Below are the code and all the weights of a small trained network. Each question names an input and a class and asks about switching units off, where a switched-off unit gives its printed mean instead of its output.

import numpy as np


def w(rows, s, z=0):
    codes = np.array(rows[::2]) - 128.0
    scale = np.full(codes.shape[1], s)
    scale[-1] = z or s
    return codes * scale


def f(y):
    return y / 2 * (1 + np.tanh(0.7978845608 * (y + 0.044715 * y**3)))


def log_softmax(a):
    a = a - a.max(-1, keepdims=True)
    return a - np.log(np.exp(a).sum(-1, keepdims=True))


def net(x, mask):
    res = np.array(x, float).reshape(1, 5) / 4 @ E
    y = f(res @ A[0][:, :-1].T + A[0][:, -1])
    res = res + np.where(mask, y, B[0][:, -1]) @ B[0][:, :-1]
    return log_softmax(res[-1] @ U[:, :-1].T + U[:, -1])


A, B = {}, {}
E = w([
[110,52,169,197,52,16,140,105,70,210],'x0',
[159,54,200,151,182,100,212,234,170,67],'x1',
[232,137,143,33,2,95,192,104,187,121],'x2',
[109,186,192,26,141,122,182,208,73,213],'x3',
[148,67,127,65,85,197,62,163,15,89],'x4',
],0.0087)
A[0] = w([
[131,239,129,74,200,237,98,154,197,69,64],'neuron 0',
[184,185,66,145,158,163,154,164,123,122,6],'neuron 1',
[199,92,152,72,76,190,69,167,78,95,38],'neuron 2',
[118,198,192,102,127,164,148,191,69,217,61],'neuron 3',
[108,142,88,200,185,116,88,161,83,111,87],'neuron 4',
[131,146,84,111,95,139,72,75,69,164,122],'neuron 5',
[138,71,187,178,80,67,117,122,117,233,54],'neuron 6',
[113,192,210,75,152,119,164,190,85,244,97],'neuron 7',
[18,119,151,163,200,151,98,165,99,110,19],'neuron 8',
[53,161,126,181,189,157,105,147,84,177,82],'neuron 9',
[151,18,154,70,108,174,71,156,18,110,66],'neuron 10',
[173,52,140,136,115,136,81,32,184,93,105],'neuron 11',
[159,70,169,139,173,95,177,202,127,38,122],'neuron 12',
[203,101,130,71,84,132,139,122,172,124,71],'neuron 13',
[53,96,136,178,155,144,107,145,110,166,72],'neuron 14',
[163,163,115,94,104,124,79,30,138,172,155],'neuron 15',
[129,76,75,199,112,147,115,56,165,45,44],'neuron 16',
[134,217,161,165,181,92,163,69,238,198,37],'neuron 17',
[104,47,171,155,88,46,122,95,85,213,60],'neuron 18',
[139,65,135,170,111,97,82,77,148,87,56],'neuron 19',
[147,190,74,109,124,113,78,79,98,163,118],'neuron 20',
[51,201,56,132,86,154,100,62,114,215,129],'neuron 21',
[142,207,135,152,160,66,144,135,216,203,20],'neuron 22',
[219,167,158,91,2,90,166,107,173,125,8],'neuron 23',
[167,213,123,83,146,196,132,117,183,76,49],'neuron 24',
[134,95,113,157,106,99,138,82,84,194,94],'neuron 25',
[176,68,152,187,143,146,186,186,177,99,143],'neuron 26',
[110,4,186,130,154,88,176,194,148,123,73],'neuron 27',
[69,204,151,68,111,95,150,169,94,144,27],'neuron 28',
],0.0091,0.0023)
B[0] = w([
[126,152,202,200,85,142,149,59,79,59,247],'neuron 0',
[125,149,121,140,126,137,126,99,99,98,152],'neuron 1',
[87,143,90,188,98,123,90,196,138,156,226],'neuron 2',
[91,77,88,95,119,148,190,99,189,104,215],'neuron 3',
[131,121,102,88,110,51,139,157,113,134,204],'neuron 4',
[146,177,151,117,157,151,130,124,165,177,208],'neuron 5',
[111,138,188,180,126,160,128,92,81,55,224],'neuron 6',
[103,47,93,81,137,156,178,84,219,85,240],'neuron 7',
[154,108,144,110,111,39,125,175,85,154,220],'neuron 8',
[152,105,99,78,137,47,153,170,66,117,217],'neuron 9',
[51,172,76,181,88,172,55,172,134,166,255],'neuron 10',
[102,102,110,84,115,136,181,155,155,123,196],'neuron 11',
[219,164,170,91,202,188,75,133,156,183,237],'neuron 12',
[142,128,135,121,80,37,154,180,87,163,191],'neuron 13',
[134,99,155,114,98,74,149,160,77,135,194],'neuron 14',
[174,149,148,90,176,124,132,127,150,164,198],'neuron 15',
[99,21,69,80,132,168,195,114,188,108,218],'neuron 16',
[70,144,81,192,77,162,61,216,128,174,219],'neuron 17',
[115,175,182,195,118,155,161,65,79,63,235],'neuron 18',
[113,64,87,102,121,190,168,104,146,95,186],'neuron 19',
[194,167,129,93,154,141,108,116,143,137,193],'neuron 20',
[194,169,200,73,182,176,92,128,175,179,234],'neuron 21',
[82,176,40,176,62,146,76,172,150,155,199],'neuron 22',
[140,101,125,99,85,1,131,151,62,132,231],'neuron 23',
[121,126,183,165,115,117,137,75,87,63,202],'neuron 24',
[146,136,170,166,137,151,124,114,108,85,185],'neuron 25',
[188,167,122,97,172,146,109,105,150,179,219],'neuron 26',
[177,175,167,118,152,180,126,117,152,158,235],'neuron 27',
[102,77,115,107,129,133,162,78,192,126,184],'neuron 28',
],0.0092,0.012)
U = w([
[204,160,164,93,169,166,106,130,146,180,249],'0',
[111,135,177,192,122,144,131,89,71,32,29],'1',
[91,30,77,84,131,155,160,115,175,95,101],'2',
[147,100,119,95,115,7,127,169,69,139,146],'3',
[54,156,68,196,103,166,71,189,124,171,85],'4',
],0.013,0.0014)

Each question gives the input, the list of numbers given to net, and the class t.
The units are the neurons (one row each of A and B). Each row of codes is followed by its name. A weight is (code - 128) times the scale printed after its matrix; where a second scale follows, it is the last column's (A, B and U).
mask holds one flag per neuron, in row order. A switched-off neuron (its flag False) gives its mean, the last column of its row in B, instead of its output. The means were averaged over made-up inputs and are rounded, as every weight is.
A unit's drop is (log p(t) with every unit on - log p(t) with that unit switched off) / (log p(t) with every unit on - log p(t) with every unit switched off).
The circuit of an input: a set's keep is (log p(t) with only the set's units on - log p(t) with every unit switched off) / (log p(t) with every unit on - log p(t) with every unit switched off). Starting from the 12 units with the biggest drops (on a tie, the unit counted first), units are removed one at a time, each time the one whose removal leaves the highest keep (on an exact tie, the one counted first), for as long as the keep stays at least 0.8.
units of the circuit, in order: the units of the circuit, biggest drop first
most important unit: the unit with the biggest drop
k most important neurons: the k neurons with the biggest drops, biggest first
drop when u is switched off: that unit's drop, to one decimal
input [0,0,-2,5,5], class 2: 4 most important neurons	neuron 7; neuron 3; neuron 17; neuron 22
input [-6,-6,-6,-2,2], class 0: most important unit	neuron 21
input [0,1,5,-4,0], class 3: 4 most important neurons	neuron 23; neuron 7; neuron 13; neuron 3
input [-1,-2,7,-4,6], class 3: 2 most important neurons	neuron 23; neuron 13
input [2,-3,1,-8,7], class 2: 2 most important neurons	neuron 16; neuron 19
input [-4,1,-1,5,2], class 2: 4 most important neurons	neuron 7; neuron 18; neuron 3; neuron 6
input [4,7,-7,3,-4], class 0: 2 most important neurons	neuron 27; neuron 12
input [5,-6,-6,-1,0], class 0: 3 most important neurons	neuron 21; neuron 23; neuron 5
input [1,6,-3,7,-8], class 4: 4 most important neurons	neuron 17; neuron 22; neuron 16; neuron 19
input [-5,4,3,6,-1], class 2: 3 most important neurons	neuron 7; neuron 18; neuron 3
input [6,-7,3,-4,3], class 0: 3 most important neurons	neuron 21; neuron 15; neuron 5
input [0,-6,-3,6,-8], class 4: 3 most important neurons	neuron 17; neuron 22; neuron 12
input [-5,-6,8,-7,7], class 3: drop when neuron 13 is switched off	0.7
input [-6,4,6,8,-2], class 2: units of the circuit, in order	neuron 7
input [3,5,0,-4,3], class 0: drop when neuron 12 is switched off	0.2
input [8,-2,-6,2,4], class 1: drop when neuron 18 is switched off	0.8
